Here is a tiny trained network, its code and every weight. The questions are about switching its units off for an input and a target symbol, where a switched-off unit gives its printed mean instead of its output.

import numpy as np


def w(rows, s, z=0):
    codes = np.array(rows[::2]) - 128.0
    scale = np.full(codes.shape[1], s)
    scale[-1] = z or s
    return codes * scale


def norm(h):
    return h / np.sqrt((h * h).mean(-1, keepdims=True) + 1e-5)


def f(y):
    return np.maximum(y, 0)


def softmax(a):
    e = np.exp(a - a.max(-1, keepdims=True))
    return e / e.sum(-1, keepdims=True)


def log_softmax(a):
    a = a - a.max(-1, keepdims=True)
    return a - np.log(np.exp(a).sum(-1, keepdims=True))


def net(x, mask):
    ids = ['ΔΘΣβγεζηλμτψ'.index(c) for c in x.split()]
    T = len(ids)
    res = E[ids] + P[:T]
    r = norm(res)
    for j in range(2):
        rows = slice(2 * j, 2 * j + 2)
        q, k, v = (r @ M[0][rows].T for M in (Q, K, V))
        z = softmax(np.where(np.tri(T) > 0, q @ k.T / 2**0.5, -1e9)) @ v
        o = O[0][rows]
        res = res + np.where(mask[j], z, o[:, -1]) @ o[:, :-1]
    y = f(norm(res) @ A[0][:, :-1].T + A[0][:, -1])
    res = res + np.where(mask[2:14], y, B[0][:, -1]) @ B[0][:, :-1]
    return log_softmax(norm(res)[-1] @ U[:, :-1].T + U[:, -1])


Q, K, V, O, A, B = {}, {}, {}, {}, {}, {}
E = w([
[108,93,122,135,130],'Δ',
[173,142,124,106,132],'Θ',
[158,111,194,97,126],'Σ',
[116,73,155,125,152],'β',
[90,158,121,38,168],'γ',
[172,113,185,136,131],'ε',
[108,133,154,119,96],'ζ',
[131,106,127,174,160],'η',
[78,92,136,97,250],'λ',
[100,151,117,148,124],'μ',
[157,94,78,124,175],'τ',
[149,137,69,118,103],'ψ',
],0.025)
P = w([
[182,186,155,82,174],'0',
[76,160,115,153,176],'1',
[255,76,87,144,56],'2',
[172,188,154,91,147],'3',
[66,158,115,159,165],'4',
[125,60,153,250,33],'5',
[177,185,157,100,130],'6',
[64,161,114,161,158],'7',
[255,94,96,185,22],'8',
[181,180,155,107,109],'9',
[61,160,112,164,155],'10',
[227,109,105,206,7],'11',
[178,172,155,112,106],'12',
],0.0095)
Q[0] = w([
[220,46,115,182,139],'head 0',
[108,121,71,86,131],'head 0',
[63,141,90,166,86],'head 1',
[187,56,252,111,60],'head 1',
],0.017)
K[0] = w([
[177,108,136,115,195],'head 0',
[146,130,82,120,89],'head 0',
[119,141,108,110,55],'head 1',
[88,4,144,133,206],'head 1',
],0.024)
V[0] = w([
[201,195,167,74,178],'head 0',
[22,4,79,66,125],'head 0',
[133,201,85,77,51],'head 1',
[103,45,137,107,199],'head 1',
],0.0039)
O[0] = w([
[147,159,99,120,46,253],'head 0',
[252,178,129,118,186,64],'head 0',
[211,111,165,67,243,67],'head 1',
[46,142,126,155,32,189],'head 1',
],0.0041,0.0024)
A[0] = w([
[82,189,175,82,62,128],'neuron 0',
[142,11,185,26,123,166],'neuron 1',
[70,109,185,135,142,131],'neuron 2',
[87,101,26,86,65,155],'neuron 3',
[180,117,63,213,122,106],'neuron 4',
[145,83,83,175,11,141],'neuron 5',
[95,96,54,80,171,86],'neuron 6',
[112,162,32,111,207,78],'neuron 7',
[226,91,165,85,122,53],'neuron 8',
[242,36,161,180,37,254],'neuron 9',
[184,170,61,157,187,214],'neuron 10',
[114,108,190,51,57,99],'neuron 11',
],0.011,0.0066)
B[0] = w([
[135,93,123,96,139,167],'neuron 0',
[30,132,98,108,76,176],'neuron 1',
[165,181,123,122,107,156],'neuron 2',
[35,142,104,172,154,162],'neuron 3',
[146,65,197,112,142,169],'neuron 4',
[222,66,138,170,50,191],'neuron 5',
[147,167,193,172,174,150],'neuron 6',
[224,91,85,178,156,165],'neuron 7',
[141,73,122,190,218,155],'neuron 8',
[250,219,152,203,110,247],'neuron 9',
[62,133,128,67,59,199],'neuron 10',
[103,72,156,123,178,165],'neuron 11',
],0.018,0.014)
U = w([
[126,207,140,205,192,2],'Δ',
[176,107,63,47,76,132],'Θ',
[114,167,254,105,83,131],'Σ',
[81,199,150,168,60,128],'β',
[147,194,120,109,198,199],'γ',
[191,213,141,70,130,161],'ε',
[162,138,189,39,154,209],'ζ',
[133,27,203,91,89,120],'η',
[143,151,198,151,220,128],'λ',
[145,190,30,155,103,105],'μ',
[203,37,102,131,210,39],'τ',
[114,74,104,191,100,188],'ψ',
],0.015,0.0041)

Each question gives the input, a string of symbols that net reads in full, and the target symbol t.
The units are the heads (2 rows each of Q, K, V and O) and the neurons (one row each of A and B). Each row of codes is followed by its name. A weight is (code - 128) times the scale printed after its matrix; where a second scale follows, it is the last column's (O, A, B and U).
mask holds one flag per unit, heads first, then neurons. A switched-off unit (its flag False) gives its mean, the last column of its rows in O or B, instead of its output. The means were averaged over made-up inputs and are rounded, as every weight is.
A unit's drop is (log p(t) with every unit on - log p(t) with that unit switched off) / (log p(t) with every unit on - log p(t) with every unit switched off).
The circuit of an input: a set's keep is (log p(t) with only the set's units on - log p(t) with every unit switched off) / (log p(t) with every unit on - log p(t) with every unit switched off). Starting from the 12 units with the biggest drops (on a tie, the unit counted first), units are removed one at a time, each time the one whose removal leaves the highest keep (on an exact tie, the one counted first), for as long as the keep stays at least 0.8.
units of the circuit, in order: the units of the circuit, biggest drop first
most important unit: the unit with the biggest drop
k most important neurons: the k neurons with the biggest drops, biggest first
which heads matter: for each layer, one digit per head in row order, 1 if its drop is at least 0.15 and else 0, layers parted by /
drop when u is switched off: that unit's drop, to one decimal
input ζ ψ τ ψ ψ β Σ Θ Σ μ Δ, target Δ: 2 most important neurons	neuron 6; neuron 5
input τ Σ μ ε Δ η η, target Σ: units of the circuit, in order	neuron 4; neuron 10
input ψ η η Σ η, target η: 3 most important neurons	neuron 9; neuron 10; neuron 8
input η λ ζ λ μ, target μ: most important unit	neuron 7
input ψ Σ ψ γ, target ζ: units of the circuit, in order	neuron 9; head 1
input Θ τ Δ λ ζ Δ γ, target ζ: which heads matter	00
input η ζ τ Σ ζ τ τ τ λ, target β: which heads matter	00
input η η η ζ, target η: 4 most important neurons	neuron 9; neuron 0; neuron 11; neuron 7
input Σ γ ε Δ ε η Δ Δ τ γ λ β β, target β: 2 most important neurons	neuron 1; neuron 7
input τ Σ ε Δ Δ Δ η ε Δ η ζ, target ζ: 3 most important neurons	neuron 9; neuron 5; neuron 0
input γ Θ Θ β β ζ Δ τ γ Σ, target λ: 3 most important neurons	neuron 8; neuron 11; neuron 10
input ψ λ η Σ, target λ: 4 most important neurons	neuron 8; neuron 10; neuron 11; neuron 5
input Δ β ε η Θ τ β Σ Θ Θ β Θ μ, target Θ: 2 most important neurons	neuron 9; neuron 4
input β Δ η Δ ψ, target ψ: 4 most important neurons	neuron 7; neuron 9; neuron 3; neuron 10
input β τ Δ τ ψ η τ τ, target τ: 4 most important neurons	neuron 7; neuron 9; neuron 6; neuron 5
input Θ ε τ η Δ, target Δ: drop when neuron 6 is switched off	0.6
input τ β Δ Δ η β Δ τ γ Θ γ, target γ: drop when neuron 6 is switched off	0.3
input τ λ β ψ, target μ: drop when neuron 9 is switched off	0.6
input γ Δ β Θ Θ λ Σ τ, target τ: drop when head 1 is switched off	0.4
